Below is a small trained network, with its code and all its weights. Each question gives an input and a class and asks what happens when units are switched off, that is, made to give their printed mean instead of their output.

import numpy as np


def w(rows, s, z=0):
    codes = np.array(rows[::2]) - 128.0
    scale = np.full(codes.shape[1], s)
    scale[-1] = z or s
    return codes * scale


def norm(h):
    return h / np.sqrt((h * h).mean(-1, keepdims=True) + 1e-5)


def f(y):
    return np.maximum(y, 0)


def log_softmax(a):
    a = a - a.max(-1, keepdims=True)
    return a - np.log(np.exp(a).sum(-1, keepdims=True))


def net(x, mask):
    res = np.array(x, float).reshape(1, 8) / 4 @ E
    u = 0
    for l in range(4):
        y = f(norm(res) @ A[l][:, :-1].T + A[l][:, -1])
        res = res + np.where(mask[u : u + 5], y, B[l][:, -1]) @ B[l][:, :-1]
        u += 5
    return log_softmax(norm(res)[-1] @ U[:, :-1].T + U[:, -1])


A, B = {}, {}
E = w([
[174,156,61,111,199,129,139,156,139],'x0',
[187,136,123,77,121,174,140,161,213],'x1',
[129,94,91,108,97,36,67,139,155],'x2',
[71,82,159,126,248,83,181,144,129],'x3',
[204,129,142,51,174,173,52,115,123],'x4',
[44,174,128,112,120,164,207,148,117],'x5',
[135,71,106,149,159,117,149,33,120],'x6',
[156,151,139,144,123,79,74,101,4],'x7',
],0.0023)
A[0] = w([
[42,218,115,190,171,90,202,154,177,2],'L0N0',
[133,126,175,98,103,155,38,41,143,167],'L0N1',
[3,101,157,161,90,107,135,81,136,34],'L0N2',
[124,151,137,130,207,144,166,90,76,15],'L0N3',
[14,97,143,170,92,94,174,120,122,25],'L0N4',
],0.0029,0.00049)
B[0] = w([
[140,95,163,138,95,147,60,85,77,240],'L0N0',
[87,88,180,54,71,242,133,176,101,219],'L0N1',
[82,135,132,157,89,102,126,255,231,237],'L0N2',
[170,89,202,8,85,224,122,134,75,188],'L0N3',
[98,118,211,154,154,107,57,146,89,249],'L0N4',
],0.0045,0.002)
A[1] = w([
[160,128,157,135,106,139,102,97,68,110],'L1N0',
[109,169,155,59,130,155,91,182,157,106],'L1N1',
[179,1,91,104,212,114,156,92,229,180],'L1N2',
[105,154,180,172,235,154,169,99,103,3],'L1N3',
[155,102,123,143,14,124,133,115,158,164],'L1N4',
],0.0032,0.00046)
B[1] = w([
[100,126,100,103,156,177,113,109,182,195],'L1N0',
[153,91,108,223,88,126,101,184,1,237],'L1N1',
[94,74,145,121,219,82,233,40,69,255],'L1N2',
[204,5,106,104,72,206,36,149,85,178],'L1N3',
[99,174,132,52,224,158,145,42,161,218],'L1N4',
],0.0037,0.0022)
A[2] = w([
[136,157,122,185,103,127,122,178,118,102],'L2N0',
[146,98,110,176,119,156,37,20,133,1],'L2N1',
[63,107,167,206,89,99,152,123,151,123],'L2N2',
[137,67,122,111,140,148,155,156,228,193],'L2N3',
[102,252,143,97,125,148,125,147,178,99],'L2N4',
],0.0039,0.00099)
B[2] = w([
[204,162,68,177,144,125,204,98,149,181],'L2N0',
[93,168,54,120,102,126,95,161,187,183],'L2N1',
[91,161,169,187,130,163,66,151,148,254],'L2N2',
[160,50,182,73,106,152,84,76,1,219],'L2N3',
[117,147,135,141,184,109,174,185,69,183],'L2N4',
],0.0055,0.0023)
A[3] = w([
[170,145,127,79,177,34,137,151,107,254],'L3N0',
[161,201,64,140,93,83,111,106,152,135],'L3N1',
[128,108,154,122,168,111,253,32,146,28],'L3N2',
[130,42,167,77,168,227,122,79,33,146],'L3N3',
[56,189,177,175,111,138,158,150,199,86],'L3N4',
],0.0041,0.00099)
B[3] = w([
[124,106,170,212,122,129,170,171,103,159],'L3N0',
[114,204,87,153,217,167,139,123,184,142],'L3N1',
[140,166,92,63,131,54,208,110,184,154],'L3N2',
[163,105,123,73,43,150,132,158,94,254],'L3N3',
[93,41,207,182,217,1,40,72,98,168],'L3N4',
],0.0053,0.0064)
U = w([
[172,241,78,210,176,171,204,176,144,12],'0',
[41,107,209,244,167,49,54,129,128,212],'1',
[125,218,46,107,120,143,47,58,250,7],'2',
[179,76,158,48,23,254,90,150,59,249],'3',
[171,89,113,69,167,40,243,59,134,54],'4',
],0.0077,0.002)

Each question gives the input, the list of numbers given to net, and the class t.
The units are the neurons (one row each of A and B). Each row of codes is followed by its name. A weight is (code - 128) times the scale printed after its matrix; where a second scale follows, it is the last column's (A, B and U).
mask holds one flag per neuron, layer by layer. A switched-off neuron (its flag False) gives its mean, the last column of its row in B, instead of its output. The means were averaged over made-up inputs and are rounded, as every weight is.
A unit's drop is (log p(t) with every unit on - log p(t) with that unit switched off) / (log p(t) with every unit on - log p(t) with every unit switched off).
The circuit of an input: a set's keep is (log p(t) with only the set's units on - log p(t) with every unit switched off) / (log p(t) with every unit on - log p(t) with every unit switched off). Starting from the 12 units with the biggest drops (on a tie, the unit counted first), units are removed one at a time, each time the one whose removal leaves the highest keep (on an exact tie, the one counted first), for as long as the keep stays at least 0.8.
units of the circuit, in order: the units of the circuit, biggest drop first
top k neurons: the k neurons with the biggest drops, biggest first
top k neurons in layer l: the k neurons of layer l with the biggest drops, biggest first
drop when u is switched off: that unit's drop, to one decimal
input [7,-3,3,-6,5,-7,5,-3], class 2: units of the circuit, in order	[L2N1]
input [0,4,-1,-6,-4,-1,6,0], class 4: units of the circuit, in order	[L1N4 L3N2]
input [2,-3,-1,5,-4,4,0,6], class 3: top 2 neurons	[L0N3 L1N3]
input [2,1,1,3,1,-2,-1,-3], class 4: units of the circuit, in order	[L1N2 L3N2]
input [8,4,-3,-6,1,6,8,-2], class 4: units of the circuit, in order	[L3N2 L0N1 L2N2]
input [2,-4,-2,-7,-2,4,3,7], class 0: top 3 neurons in layer 3	[L3N1 L3N3 L3N4]
input [-6,7,-8,-6,-6,8,-5,7], class 1: units of the circuit, in order	[L3N4 L3N3 L2N3]
input [5,-4,-1,-7,3,-8,7,-3], class 2: top 2 neurons	[L2N1 L0N3]
input [5,3,-8,8,-6,-6,-1,-3], class 3: top 2 neurons	[L1N3 L3N3]
input [-2,-4,3,-7,4,-2,1,3], class 2: top 2 neurons	[L2N1 L2N3]
input [5,-6,2,-1,-2,-7,-1,-5], class 4: top 2 neurons in layer 1	[L1N2 L1N1]
input [6,8,4,-7,-7,1,3,8], class 2: top 2 neurons	[L0N2 L2N1]
input [5,-3,-1,-4,2,4,8,-7], class 4: top 4 neurons	[L1N2 L3N2 L0N1 L0N4]
input [1,8,5,-2,-5,-2,7,-7], class 4: units of the circuit, in order	[L1N2]
input [7,-7,0,-3,4,5,-6,-4], class 0: top 2 neurons in layer 2	[L2N0 L2N3]
input [8,-7,0,1,6,-1,-7,-3], class 0: top 2 neurons in layer 1	[L1N2 L1N4]
input [4,0,-8,-5,-8,-4,0,3], class 0: drop when L2N2 is switched off	0.1
input [-2,5,6,7,6,-4,2,3], class 4: drop when L2N2 is switched off	0.5
input [5,3,-2,-1,-1,-6,5,0], class 4: drop when L3N2 is switched off	0.2
input [6,7,-2,-3,-7,7,-3,-1], class 0: units of the circuit, in order	[L3N3]
input [1,2,7,6,-6,-7,4,-2], class 4: top 2 neurons in layer 3	[L3N2 L3N4]
input [8,8,1,-5,3,-7,-1,4], class 2: top 2 neurons in layer 3	[L3N1 L3N3]
